Each row is followed by its group and then its class within the group.
[  8   1  16 -36   9   6  23   8  -6   0 -15   3 -25  35  29  23  54  34
   0   3 -16   4   5 -21  14 -67  -3 -11 -12  -8 -12   8   9   3 -13 -12
  16  36 -10   9  41   1  11  39 -18  -6  -5  19 -27  -3  -6   8  -7  -4
   2  33  -5 -18 -28  17   4 -36  -8 -15  46  -1  19  10 -29 -13  -9  20
   6  -3  -1 -18  17   1  24  19  16 -40  16  22  13  44  15   6   2 -16
  33   9  16  22  -7 -32  -9  53   9 -59 -19   6 -43 -14   4  -9  -3  -5
  14 -19 -73  -3 -26  14   6 107  37 -34  36 -20 -32 -21  17  36  -4 -18
 -29  25  -6  -1  11  11 -27 -18  -7 -33 -18  25 -26  35  14 -11  87 -11
  52  23   6  13 -88 -22 -23   4   5  15  19]	z29 > <92>
[  14    1  -24   12    6   34   -8  -17    9  -36  -33    1  -10   20
    3  -52  -47   21    1  -16   18    9    2  -34  -45  -62    0   -8
  -12  -30   -9   -9   -6   33    6   -8   14   -2  -13    1  -10   24
  -10   -4   85  -10  -14   21    4    1   -6   19    2   -5  -27   -7
  -15   -1   14    7    3  -33    6  -71   23    2    2    8  -33   -3
   13   21  -54    2    9   56   46   -3  -60    3  -38   10   29   10
  -38   -6   31   -2    8    4   29    6   -7   17   43   42    7  -29
   -2   28   -8  -18   -6   -3    6    4  -30  -17   -6   46   26  -39
 -107  -12  -10   -3    2  -48    3    0  -21    8   10  -20    4   -2
    7   12   10   -5    6   16  -13  -11    2  -27   -5   12  -13   56
  -22  -16   94   26  -18  -62  -14    2  -12   13   39   46    0   17
   46]	z340 > <94>
[ 11 -10  -5  -7  -7  17  20  -3 -17  -3 -14   1 -10  18   4 -22 -43  48
  -6  -7 -16  -5   3 -17 -15 -48  -8   2 -40  -6  -6   5 -10   8   0  -6
 -10   4   3  20  29  -8  40 -27 -41 -11   6 -12 -17  -1  -1   8   2   0
   3   8   1   0 -31  10 -10  11 -17 -31  30   9  -8 -11  -5  -2  20 -10
  57 -20 -11  30   9  -3  19  16  -3  -9  19  25  13  17   4  10  10  -8
  17 -16   2  -2  12 -32  -6  42   0 -26   9   8 -12  -8  -1 -14  -9  37
   7  19 -30  30 -10   1   4 107  24  28   6 -16   3  -3   4  -7   8 -16
 -48  27  16  -8   4   7  30  -2  -4   5  13   2   9   6 -27   4  51  -4
  12  13  19  39 -31  -1 -26  13 -24 -34 -19]	z29 > <91>
[ 23   5 -14  14  18   1  -6 -10   2 -10  11  -4   6  19  -5 -13 -45  46
 -12 -21   3  -1 -13 -17  24 -43  -9  -8  -9  -7 -15  25 -15   0  39  11
  -3 -11 -22   8  -3  -7  16 -37 -15 -13  -5  25 102 -16  -8 -20  -2  -5
   0 -31 -12  -6  17   9  -4  -1  17 -27  16 -19 -30   0 -56 -15   4  15
 -26 -33   5  -2  45   0  10   0  77   5  40  18  -6   4  48   1   4  -4
   3 -15 -13   0   7   7  11  31 -13  47  11  -8 -31  -7   8  14 -18 -21
  12  36  32  -9 -60 -16  10   7 -60   7 -20  14  -2   1   6   3   7  -1
 -15   6   2  -1 -15  -5  53  30 -15 -25  -8  -2  14  10   7 -13 -33  -1
 -16  -4   3  -3  14  14 -36  29  -7   2  16]	z340 > <94>
[ 58  -8  -7 -30 -15  -7  -6  16 -29  43   4  -6 -53  19  10  20   6  55
  -8  -3  -8  -3  14 -15  81  41  -2   3 -13 -34 -43  24  22  -4  -2 -13
  17  31  14  16  74   2   3 -17 -26 -12   7  -5  -2 -15   3   3   7  -4
  -7  12   0 -10 -34  32   5 -16 -28  11 -16  -7  24 -10  -8  10   1 -17
  40  -7  -1 -11 -38  -7  37   8 -72  -4   7  29  -2  28  22   6   6 -16
   2 -10  12   5 -11 -39  -6  25   1 -47  -3  24 -51  -5   0 -12  20  19
  -3 -57 -47  15  20  -8  27 107  -9  31 -15 -23 -17 -22   4  18  -5 -15
 -37 -12   6 -15  -9  22 -32  -4 -35 -14   1  -3 -17  14 -16 -13 -43 -13
  15  75   6  55 -66 -21  34   8 -38  19  -4]	z29 > <92>
[ 30  17  -5   5  -3  21   8   9   3 -11 -10   5  11  17   3  -7 -23  73
  -1 -14 -11  -5  21   4 -48 -47  74  -1  12 -57 -18 -18   4   7   0  -2
  -4   1  -3   6  39   0   9 -64 -17 -10  -2  28 -58   0 -11  14  -6  -1
  12 -22  -7   5  -6  18   5 -10  13 -69   0 -14 -10  10 -18  -7   2  17
 -19 -38  -9 -24  31  -6 -25   9  27 -10   6   1  -7  -3  22   3  -6 -18
  19  -6 -15   9 -15  25  17  21   1  11   8 -24 -33  10   6  13  -1 -16
   0  26  -6  -9 -88  -6  23  60  21 -59  -4 -18   9  -3   0 -14   5   3
 -37  10  -5   0   4  27  23  26   8  -6   4 -10   2  54  -3 -24  -5 -10
 -19 -23 -13 -25   2  -7 -18  21 -17   4  11]	z340 > <94>
[ 36   1 -26  20  -7  31   4   5 -11 -15  17   0 -21  13  -7 -30 -58  -6
 -10 -29  -9   1  18 -14  -8  32  -4  10  -4  10 -61  10  -9  14  -7  -7
  18 -35 -41   6  32   5  -3 -92  11   2 -23   7   9  -6  -9 -14 -11  11
 -42 -21  24   9  -2 -11  -2   7   6 -58   5   6  -5 -12   0   1  10  24
  -9 -23 -22  -4 -35  17  20  23  37  24  34   2   3 -12  36   7  23  -8
  -8  -5 -15  -5  16  45  18  -3 -23  37   8  13  19   4   2  12  -5  -3
 -15  29  27  -3 -94   1   7  99  -9  11   5 -12   8  10  -8 -22  -8   9
  10   8  14  -3   1  12  39   7 -17   0   7 -15  -7  -8  14 -12  54  31
 -19 -62   7  38  51  24 -15  35  10  12 -13]	z340 > <99>
[ 32 -41 -10 -13  -5  14   5  11  11 -14   9   6 -25   2  11   8  -4   5
 -30  10  -3 -19   6  -8  -6 -57  -5   1 -11  20 -74 -16   7   4   6   0
  12   3 -11  -8  50 -10   2 -12   5  -5  -3   9  23   2  -2  -5  -5   0
 -25  22  -3  26  -3  -5   5 -34   6  14  49 -20 -16   5   4 -12 -15   3
   2  -1 -14  -4  12  -2  13  26 -19   9  -1   0  16  35   3  17   5 -11
  24   1   8  -4   8  23   4  -8  -1  10   4 -20  19  -4   5  26  -3   0
   3  12 -55  25 -74   6  -5 100  28 -30  -7 -14  -6  -3   0  12 -42   1
 -21   7  -2  -2  15  18 -12  -9  14 -33   5  12 -18  29  -5   7  81   4
 -10  -9   5  -2 -33  14   1   4 -12   0  21]	z29 > <91>
[ 19  -3  -4   8 -12  26 -12   1  -4   8   6  19 -24   6   9 -10 -59   5
  -6 -26  -4  38 -15   0 -25   3 -21   2  -7  29   9 -18  -4  16   3   0
  10  -6 -20  -5  21 -12   9 -33 -16  -4   1  15 -68   9 -32   5   7  -7
 -10 -11   3  11 -18  -6  96  13 -13 -39 -25   3 -11  -1 -21  10  63  41
  17 -21  -9   8 -21   1  -5  31  -8   2  -1  -6  -4 -13  29  13  13 -20
  11 -24 -12 -10  -1  17   3 -30  17   8  16  12 -15  10   3   6  16   4
 -12   3  39   3 -37 -18   5  51  21 -25  -4   7  17  -9  -2 -10   1   5
  12  11 -12   2 -20  24  -5  22  -1 -49  -9  -9   6  17  38  -2 -10  21
  -6 -28  10   4  28  17 -14  55  27 -24  15]	z340 > <99>
[  45    5  -10   -7    1   -6   -6   -6  -16   -2   34   -6  -17   11
  -13    4   -7   50  -11   -7   -2  -12   -3   -7   29   96  -10   -1
    1   13 -107    9   -8   -3    9   12    5  -31    9    6   27  -19
   -9  -62  -92   -4    7    4   55   -4  -15  -13  -17   -7  -30    3
   -5   -5  -19   -8    4    6   29   33   12   11  -15  -16  -33    5
   17  -12    4  -34  -22    3  -34   23   22   -2    9  -16   28   15
  -40   17   57   -3   16  -18  -14  -35   -7   -5   -4   21   11    3
    2   33   13   15   -6    7   -9    7  -11    2   -3   29   12   -1
  -26   -7    6   38  -27   21   26  -14   14  -11   -3   34    0   26
  -24    4  -12    6  -12    7   20   16   -8  -27  -13   10    4   -9
  -21   -2  -54   17    3   50    1   -5    4   39   -4  -11    2    6
   21]	z340 > <94>
[ 15   3 -17   2  -4  13 -15   0   7  -5  16   4 -25  18  -2 -29   6  62
  -3  -3   5  12 -20  -8  22  14 -15 -11   2 -10 -43   1 -13 -11  11   1
  15 -12  22  22  17 -42   3  -8 -42 -12  -1   8  22 -16  11  -3  -4   5
  14  -3   8  -4   1  -6  -5  -4 -13  -9   9   1  -4  -6 -20  10   5  -7
 -14 -29 -14  16  13   6 -32   3 -38   0  12  11 -31  -5  37   6  19 -23
  -4 -19 -11 -15   0   5  35   7  10  25   6  16 -16   2   0  -7 -14 -10
  -3  13   6  -3 -48  -3   5  49 -51  -3  -8  -5  -4   0 -15   0  -3   7
 -20  -4  -9   0   2  10  27   1 -17 -27   4  -3  -6  14 -14  -9 -28  -4
  -3   5  -2  42  12   4  -2  15 -12  17  11]	z340 > <94>
[ 19  -2   1 -12  -9  12   8  -2 -30   3   0   2 -53  51  16  38  68  45
   0  -2  -8  -3  39 -22  30 -37   2   4  -1  -5 -23  -4  16  -9  11  -2
   7  23  15   7  41 -13   7  29 -17   6  -9   7   4 -21  12   3  -3 -20
  10  -6   6 -25 -30  12  -1 -53 -36  13  22  -7  15  -2 -27  15   5   1
 -10 -15  -1  15 -15 -14  13  37 -10  20 -22  29  10  26  18  11   2 -24
   3  -1   7   5 -12  -5   4  43   7 -39  -9  -7 -50 -15   1  -1   7   2
  73 -45 -51 -22 -15  23  -2 107 -52 -28   0 -15  -6 -21   1  44  -5  -8
 -31   5  -7  11   8  30 -19 -29   8 -30  21  -9 -27  24  -7 -12  17  -5
  25   0  18  56 -66  -4  -6   6 -33  14   9]	z29 > <92>
